Below are the code and all the weights of a small trained network. Each question names an input and a target symbol and asks about switching units off, where a switched-off unit gives its printed mean instead of its output.

import numpy as np


def w(rows, s, z=0):
    codes = np.array(rows[::2]) - 128.0
    scale = np.full(codes.shape[1], s)
    scale[-1] = z or s
    return codes * scale


def f(y):
    return y / 2 * (1 + np.tanh(0.7978845608 * (y + 0.044715 * y**3)))


def softmax(a):
    e = np.exp(a - a.max(-1, keepdims=True))
    return e / e.sum(-1, keepdims=True)


def log_softmax(a):
    a = a - a.max(-1, keepdims=True)
    return a - np.log(np.exp(a).sum(-1, keepdims=True))


def net(x, mask):
    ids = ['ΛΠΦαβθμτ'.index(c) for c in x.split()]
    T = len(ids)
    res = E[ids] + P[:T]
    r = res
    for j in range(2):
        rows = slice(2 * j, 2 * j + 2)
        q, k, v = (r @ M[0][rows].T for M in (Q, K, V))
        z = softmax(np.where(np.tri(T) > 0, q @ k.T / 2**0.5, -1e9)) @ v
        o = O[0][rows]
        res = res + np.where(mask[j], z, o[:, -1]) @ o[:, :-1]
    y = f(res @ A[0][:, :-1].T + A[0][:, -1])
    res = res + np.where(mask[2:10], y, B[0][:, -1]) @ B[0][:, :-1]
    return log_softmax(res[-1] @ U[:, :-1].T + U[:, -1])


Q, K, V, O, A, B = {}, {}, {}, {}, {}, {}
E = w([
[64,100,172,254,75],'Λ',
[202,45,101,119,57],'Π',
[91,71,157,105,180],'Φ',
[171,60,110,75,182],'α',
[218,148,91,230,87],'β',
[237,141,111,138,236],'θ',
[207,242,181,187,201],'μ',
[58,133,249,81,133],'τ',
],0.011)
P = w([
[210,132,188,145,72],'0',
[164,79,164,202,175],'1',
[176,136,138,56,207],'2',
[163,133,150,123,57],'3',
[156,78,181,229,186],'4',
[145,189,99,45,190],'5',
[133,122,145,110,52],'6',
[132,47,171,245,202],'7',
[102,244,70,38,166],'8',
[132,53,154,100,56],'9',
[113,14,153,231,211],'10',
],0.012)
Q[0] = w([
[131,176,139,113,117],'H0',
[186,146,166,136,64],'H0',
[207,113,158,136,126],'H1',
[154,137,4,91,158],'H1',
],0.02)
K[0] = w([
[191,231,106,177,163],'H0',
[101,247,16,62,120],'H0',
[110,195,51,95,101],'H1',
[247,102,100,125,94],'H1',
],0.013)
V[0] = w([
[164,71,139,82,52],'H0',
[137,136,2,130,144],'H0',
[118,224,94,115,132],'H1',
[95,147,224,79,112],'H1',
],0.0085)
O[0] = w([
[37,111,30,62,74,152],'H0',
[243,2,170,110,124,2],'H0',
[153,244,159,145,103,76],'H1',
[16,183,81,102,154,247],'H1',
],0.008,0.0062)
A[0] = w([
[154,195,103,50,129,203],'N0',
[79,158,172,178,140,61],'N1',
[114,128,180,54,196,138],'N2',
[122,211,138,56,105,77],'N3',
[119,149,152,186,204,54],'N4',
[88,146,142,123,7,2],'N5',
[214,198,97,80,121,68],'N6',
[98,186,103,104,206,240],'N7',
],0.012,0.0063)
B[0] = w([
[160,71,103,94,132,173],'N0',
[148,84,133,97,148,185],'N1',
[140,111,81,180,104,183],'N2',
[231,164,120,131,118,168],'N3',
[149,166,115,107,57,161],'N4',
[104,85,248,161,99,147],'N5',
[43,56,113,175,144,141],'N6',
[104,171,140,129,134,249],'N7',
],0.017,0.016)
U = w([
[120,125,112,75,20,2],'Λ',
[109,97,72,27,124,114],'Π',
[101,132,164,149,143,42],'Φ',
[146,105,151,139,253,204],'α',
[142,143,73,220,48,41],'β',
[183,177,84,136,166,207],'θ',
[158,170,171,99,122,201],'μ',
[50,195,107,99,134,200],'τ',
],0.012,0.0053)

Each question gives the input, a string of symbols that net reads in full, and the target symbol t.
The units are the heads (2 rows each of Q, K, V and O) and the neurons (one row each of A and B). Each row of codes is followed by its name. A weight is (code - 128) times the scale printed after its matrix; where a second scale follows, it is the last column's (O, A, B and U).
mask holds one flag per unit, heads first, then neurons. A switched-off unit (its flag False) gives its mean, the last column of its rows in O or B, instead of its output. The means were averaged over made-up inputs and are rounded, as every weight is.
A unit's drop is (log p(t) with every unit on - log p(t) with that unit switched off) / (log p(t) with every unit on - log p(t) with every unit switched off).
The circuit of an input: a set's keep is (log p(t) with only the set's units on - log p(t) with every unit switched off) / (log p(t) with every unit on - log p(t) with every unit switched off). Starting from all 10 units, units are removed one at a time, each time the one whose removal leaves the highest keep (on an exact tie, the one counted first), for as long as the keep stays at least 0.8.
units of the circuit, in order: the units of the circuit, biggest drop first
unit that matters most: the unit with the biggest drop
top k neurons: the k neurons with the biggest drops, biggest first
heads that matter: for each layer, one digit per head in row order, 1 if its drop is at least 0.15 and else 0, layers parted by /
input Π τ τ Π β θ τ τ α, target θ: top 4 neurons	[N3 N1 N2 N7]
input Π τ Π Π Π, target Π: units of the circuit, in order	[H0 N2]
input μ τ Φ, target θ: unit that matters most	N3
input β τ Π θ τ τ τ, target μ: units of the circuit, in order	[N3 N5]
input τ Π θ τ Λ, target τ: units of the circuit, in order	[H0 N2]
input τ τ τ Λ, target Φ: units of the circuit, in order	[N5 N4]
input τ Φ Λ α τ τ τ τ, target τ: heads that matter	00
input τ α Π Π τ Π Λ θ β, target α: heads that matter	10
input β Π Π Π τ β Π τ α τ θ, target τ: units of the circuit, in order	[H0 N7]
input Π τ τ τ θ Φ, target θ: top 2 neurons	[N2 N6]
input β τ τ τ θ τ β, target μ: units of the circuit, in order	[N2 N5]
input Φ β Φ τ Π τ β τ τ τ, target μ: heads that matter	01
input β Π τ Π μ, target τ: units of the circuit, in order	[N7 H1]
input τ Λ Π β μ α Π Λ θ Λ μ, target μ: top 2 neurons	[N4 N2]
input τ τ θ τ μ, target τ: units of the circuit, in order	[H1 N7]
input Π τ Λ Λ τ τ Φ α, target τ: heads that matter	00
input θ τ Λ τ τ Π Π τ β τ, target β: heads that matter	10
input Π Π μ, target β: top 3 neurons	[N4 N6 N2]
input τ τ Π τ α τ τ Φ, target τ: heads that matter	01
input β θ μ β τ τ τ τ τ β, target μ: units of the circuit, in order	[N2 H1 N5]
input β Λ β θ τ τ Π β, target τ: unit that matters most	H1
input μ β β τ Π τ θ τ Π, target Π: unit that matters most	N0
